The nearest row among all rows above each row, by straight-line distance (none for the first two rows)
(in the rows, 128 means zero)
0: [104 122  99 189 122 106 141 138 126 116 138 133 129 105 132 118 125 132
 144 128 137  92 149 139 133 118 110 149 123 132  98 168  99  85 113 123
  93 116 176 122 110 110 130 146 113 140 129 134 123 143 124 118 129 150
  74 124 130 118 137 135 136 114 138 172 117  99 130 117 152 109 136 126
 119 134 124 105 150 153 132 160 130 137 119 140 199 131 140  92 134 105
 147 129 133 129 152 121 153 132  98 129 148 127 124 133 121 123 113 142
 137 116 118 146 129 148 136 110 101  93  95 120 114 113 118 138 131 137
 114 129 124 144 127 162 123 143 142]
1: [158 144 165 169  90 114 133 106 119 152 107  98 122 166 101 121 147 149
 126 117 147 101 102 110 176 128 166 154 138 131 138  95 173 142 155 103
 174 140  91 122 212 140 141 121 180 109 134  82 127 103 117  94 132  92
 108 117 155 189 121 122 125 137  71 103 123 106 125 136  92 148 126 145
 180 111  63 108  36 120 107 163 154 125 145 146  84  96 162 186 157 149
 100 127 131 146 142  84 152  89 184 128 126 127 130 132 103 136 130  95
 143 143 124 134 137 120 148 178 187 155 145 120 146 156 117  96 126  89
 124 121 132 128 117 109 171 119 147]
2: [152 142 162 144 106 116 126 114 123 145 114 109 124 151 103 129 139 141
 123 122 136 119 112 121 155 133 153 141 127 131 141  95 153 150 150 114
 167 146  97 127 186 142 136 115 161 110 124 102 128 104 121 112 130  99
 136 123 145 168 123 122 124 137  90 103 121 124 129 138 107 145 128 139
 160 114  87 118  70 122 120 144 138 130 141 135  81 110 144 171 143 143
 103 124 131 137 127 107 131 110 168 129 127 126 132 127 117 138 126  97
 138 144 128 130 130 121 140 166 174 158 148 125 142 145 122 103 127 106
 132 116 135 126 124 105 153 121 137]	1
3: [ 95 118  67 223 122  72 150 141 130 128 143 128 136  87 125 113 118 125
 165 138 116  69 164 148 130 124 107 168 102 139  93 171  82  87 109 112
  76 118 198 125  99 107 129 154 114 131 114 134 122 152 130 110 133 145
  63 123 126 131 152 144 136  94 152 182  91  85 143 117 170  98 137 124
 128 122 115  96 157 179 147 167 129 146 111 140 233 128 153  56 141  92
 140 116 128 128 149 113 157 143  83 126 162 128 112 125 110 135  99 134
 133 122 110 112 126 164 132 133  98  80  75 127 113  96 106 137 134 160
 103 118 124 153 123 178 121 137 154]	0
4: [126 129 135 155 108 133 136 133 120 110 138 131 120 133 136 122 133 136
 126 122 157 117 134 131 142 121 133 138 136 131 114 149 127 100 119 124
 123 124 138 113 131 126 127 135 135 139 142 124 128 131 121 125 126 138
  95 122 136 126 122 127 128 137 118 134 133 126 122 121 125 125 126 123
 123 139 120 121 126 126 127 143 144 121 131 138 148 135 137 147 125 125
 140 140 132 128 143 119 146 120 131 131 142 120 129 137 140 118 117 138
 140 113 123 156 131 136 138 125  98 136 122 113 118 130 128 138 127 109
 124 122 128 120 124 135 135 133 132]	0
5: [ 95 117  63 201 130  67 144 138 136 139 139 126 141  84 119 118 115 121
 170 143  98  75 164 144 124 128 105 167  97 137  99 159  83 103 112 114
  81 120 195 132 103 107 130 151 113 125 106 136 122 150 134 110 135 140
  79 127 120 134 158 145 136  89 161 181  87  83 147 120 172  98 139 127
 130 114 117  97 164 183 147 160 120 148 109 137 241 125 149  41 140  94
 133 109 126 129 138 116 150 148  77 124 155 134 109 119 101 142 105 129
 127 130 114  93 125 161 126 140 108  81  76 134 117  94 104 133 135 171
 103 120 124 158 127 176 117 135 154]	3
6: [163 144 154 144 104 107 130  97 129 171  95  93 131 167  97 125 139 144
 131 122 121 105  98 103 168 135 163 147 133 127 151  80 179 167 167 104
 179 146  77 135 214 143 143 116 174  97 124  76 126 100 122  91 136  81
 152 119 150 194 127 122 126 131  79  96 116 102 130 141  96 152 128 154
 192  98  60 114  31 125 107 156 144 128 142 142  77  86 158 176 162 148
  89 115 127 149 133  89 142  91 182 125 111 134 129 124  82 144 144  88
 131 156 128 110 136 113 139 181 219 148 152 135 159 159 117  84 127 106
 122 128 131 136 118 104 167 113 145]	1
7: [129 131 139 165  98 135 138 135 114 104 142 130 114 134 138 119 136 141
 123 120 171 109 132 134 147 119 140 145 136 132 110 149 131  90 116 122
 128 124 145 107 139 128 127 134 141 141 149 112 130 131 117 124 125 138
  85 120 140 128 116 126 127 142 105 134 139 128 121 120 124 130 122 121
 124 144 117 122 119 121 127 150 151 118 133 140 139 136 142 166 126 127
 138 145 133 128 148 116 152 114 141 131 150 118 129 141 148 116 112 141
 147 110 121 170 132 138 146 123  91 147 122 107 112 131 127 139 126  93
 125 118 128 114 123 135 137 135 133]	4
8: [133 133 147 154 105 134 134 132 117 115 136 126 118 136 130 123 134 138
 123 123 158 119 126 132 143 124 140 139 132 131 121 133 134 111 125 122
 136 128 131 115 140 132 128 129 142 133 142 121 130 124 121 122 125 128
 101 122 141 132 120 124 125 141 106 124 133 132 122 126 118 131 124 125
 129 135 116 124 116 121 129 141 145 121 133 135 121 133 140 163 126 131
 129 138 131 128 139 115 142 118 144 130 141 119 130 136 141 120 118 129
 142 120 123 154 131 132 140 132 105 150 129 115 124 135 125 130 127 103
 130 119 130 116 126 123 137 131 136]	4
9: [ 87 115  27 255  89  33 171 155 122 120 172 117 135  67 118 105 107 115
 195 148 105  25 184 161 146 129 124 211  70 152  81 169  67  81  92  95
  60 120 251 109 111 109 122 167 141 124 109 125 125 158 137  90 138 138
  18 117 123 151 162 157 136  70 155 195  68  71 163 114 194  77 126 114
 148 118  97  85 176 214 180 206 151 143 100 147 255 129 184  34 146  78
 125 105 118 128 151  90 179 146  71 121 203 121  89 114 109 147  62 121
 139 125  94  78 126 192 138 203  60 113  42 115  94  78  96 159 135 172
  85  92 126 143 110 202 124 127 168]	3
10: [ 90 116  45 255 106  46 161 148 128 126 159 122 137  77 121 123 111 119
 181 145 111  39 175 156 140 127 115 193  85 146  88 170  73  83 101 103
  68 117 229 118 103 107 125 163 129 128 111 129 124 154 133  99 136 142
  35 120 125 142 159 151 136  78 155 191  77  73 154 114 181  88 132 119
 138 117 106  89 166 198 164 191 140 146 105 143 255 129 170  39 144  84
 131 109 123 128 150  98 171 145  75 123 187 124  98 119 110 142  82 129
 136 124 101  95 126 178 135 169  75 101  56 124 104  86  98 153 134 162
  94 105 125 148 118 192 122 132 163]	9
11: [132 131 141 141 113 132 132 129 122 120 132 127 121 134 128 125 133 134
 124 124 149 122 126 129 139 125 138 134 129 132 121 129 132 116 126 124
 134 129 128 119 138 133 128 127 137 131 136 118 129 125 123 125 126 130
 106 125 136 133 122 126 126 136 111 129 130 131 126 127 123 132 124 125
 128 133 119 124 113 123 128 140 141 123 133 131 121 130 134 155 130 131
 128 135 131 128 134 119 139 119 143 130 137 122 130 133 140 123 119 127
 139 123 122 146 130 130 137 133 133 146 129 119 123 133 126 129 127 110
 130 121 130 122 125 121 137 129 130]	8
12: [114 125 113 153 127 123 134 134 127 121 131 134 129 116 132 122 127 130
 134 127 132 111 139 132 131 122 116 135 108 130 113 154 115 104 120 128
 107 120 151 125 115 117 129 139 117 137 130 134 125 142 125 127 128 142
 103 128 125 119 131 132 133 123 133 145 126 113 127 121 140 120 133 126
 122 134 131 117 141 136 130 140 128 133 124 135 166 130 132 110 128 118
 141 131 131 128 142 127 141 128 110 129 134 129 127 132 125 123 123 138
 133 120 124 139 129 138 132 113 119 107 112 124 119 120 127 134 129 129
 120 129 125 136 127 147 123 136 134]	0
13: [155 141 158 139 111 113 125 111 125 155 108 105 126 154 100 129 138 138
 126 122 129 121 109 115 155 134 154 140 128 130 145  87 161 159 155 114
 173 144  96 132 190 142 137 115 163 106 121  99 127 104 123 108 131  93
 162 125 145 174 124 122 124 134  92 100 117 121 130 142 105 145 129 142
 164 108  83 118  57 122 117 139 136 133 141 135  76 108 143 170 146 146
  99 120 129 138 126 104 128 112 170 127 122 128 131 125 110 140 130  93
 134 149 129 116 131 117 138 170 183 157 151 129 147 147 121  99 127 114
 132 119 135 130 125 101 154 121 137]	2
14: [101 124 107 209 104 115 147 141 118 102 145 137 120 110 140 112 130 140
 138 122 163  82 152 141 144 110 117 156 130 135  89 186 103  60 106 121
  88 112 182 109 112 110 129 149 121 151 145 132 124 150 117 117 126 158
  51 119 136 117 129 135 135 125 123 173 125 100 125 111 148 109 134 120
 116 145 120 101 143 145 131 160 144 129 124 147 201 134 146 116 133 106
 155 143 136 128 164 113 169 121 106 132 163 121 126 142 136 113 106 152
 148 104 114 170 133 156 147 104  72 102  94 107 105 117 118 146 130 115
 112 122 124 135 123 165 129 147 146]	0
15: [145 140 162 156  96 121 128 120 119 136 121 114 121 150 109 128 137 141
 124 122 149 121 114 124 156 130 152 138 129 133 134 103 152 138 145 115
 162 140 104 123 173 140 134 118 157 117 130 109 129 109 120 116 129 103
 126 123 146 161 120 123 124 139  91 107 125 130 127 136 107 140 127 135
 152 119  93 117  76 119 123 143 142 127 141 135  87 119 145 173 139 141
 109 130 130 135 128 108 133 113 168 130 133 121 132 130 129 133 122 103
 141 137 128 135 131 122 144 161 158 161 142 119 136 143 122 111 127 104
 130 113 135 123 124 107 151 124 136]	2
16: [135 133 143 139 112 130 130 125 123 123 131 125 121 139 125 126 134 135
 124 124 147 123 123 130 141 127 138 137 130 131 125 123 136 123 127 123
 140 132 121 122 145 133 129 125 142 130 135 121 129 123 123 124 126 121
 121 124 139 137 123 125 125 137 110 119 131 131 125 128 121 133 126 126
 132 130 116 127 110 120 128 135 139 122 133 131 112 128 136 158 128 133
 124 133 130 129 130 120 132 120 145 130 136 123 130 131 135 126 122 124
 138 126 125 144 129 128 136 136 122 149 132 118 127 135 124 127 128 109
 131 120 130 121 126 118 137 128 130]	11
17: [177 143 130 158  83  89 147  73 141 190  77  69 135 209 112 105 168 165
 139 123 117  54  71  76 202 129 179 177 162 114 149  90 215 142 174  71
 185 137  64 128 255 139 154 134 196  89 161  12 123 101 117  42 150  73
 143  99 173 234 132 121 127 129  55  97 125  55 117 125  81 168 117 180
 233  90   6 115   1 134  75 206 172 110 139 162 108  44 189 205 195 168
  90 121 121 180 155  43 199  34 201 119  96 150 120 138  28 134 176 111
 125 156 119 128 154 102 137 165 255 126 157 140 178 192 111  64 124  71
 101 161 111 148 102 132 205 102 168]	6
18: [ 91 117  59 239 112  63 155 146 127 122 150 126 133  84 124 109 114 125
 170 139 120  54 169 151 135 123 110 180  97 141  87 172  82  78 103 108
  76 117 211 119 105 107 128 158 120 130 119 131 123 154 130 105 133 146
  36 120 127 133 153 148 136  93 147 187  88  79 146 114 176  94 135 121
 131 124 107  92 156 187 154 179 136 144 109 144 255 130 162  52 142  89
 138 115 127 128 151 104 167 142  81 125 175 124 105 124 113 137  90 133
 135 120 105 115 127 173 138 145  82  94  65 122 107  92 102 144 134 157
  99 111 124 150 121 185 121 136 160]	3
19: [ 89 117  54 254 104  63 158 148 125 120 155 124 132  85 127 109 116 125
 173 139 125  46 172 153 140 122 113 176  94 143  82 178  75  72 100 105
  72 116 215 114 105 107 127 161 126 135 120 130 123 156 129 103 134 146
  33 119 129 135 152 147 136  90 147 193  86  80 148 113 179  95 134 120
 132 124 105  91 161 188 156 184 142 142 109 145 255 130 164  59 141  87
 139 118 127 128 156 103 173 139  81 126 181 124 104 125 116 135  83 135
 140 118 103 117 127 178 139 149  71  97  62 120 104  92 102 147 134 151
  99 108 124 148 120 186 125 138 162]	18
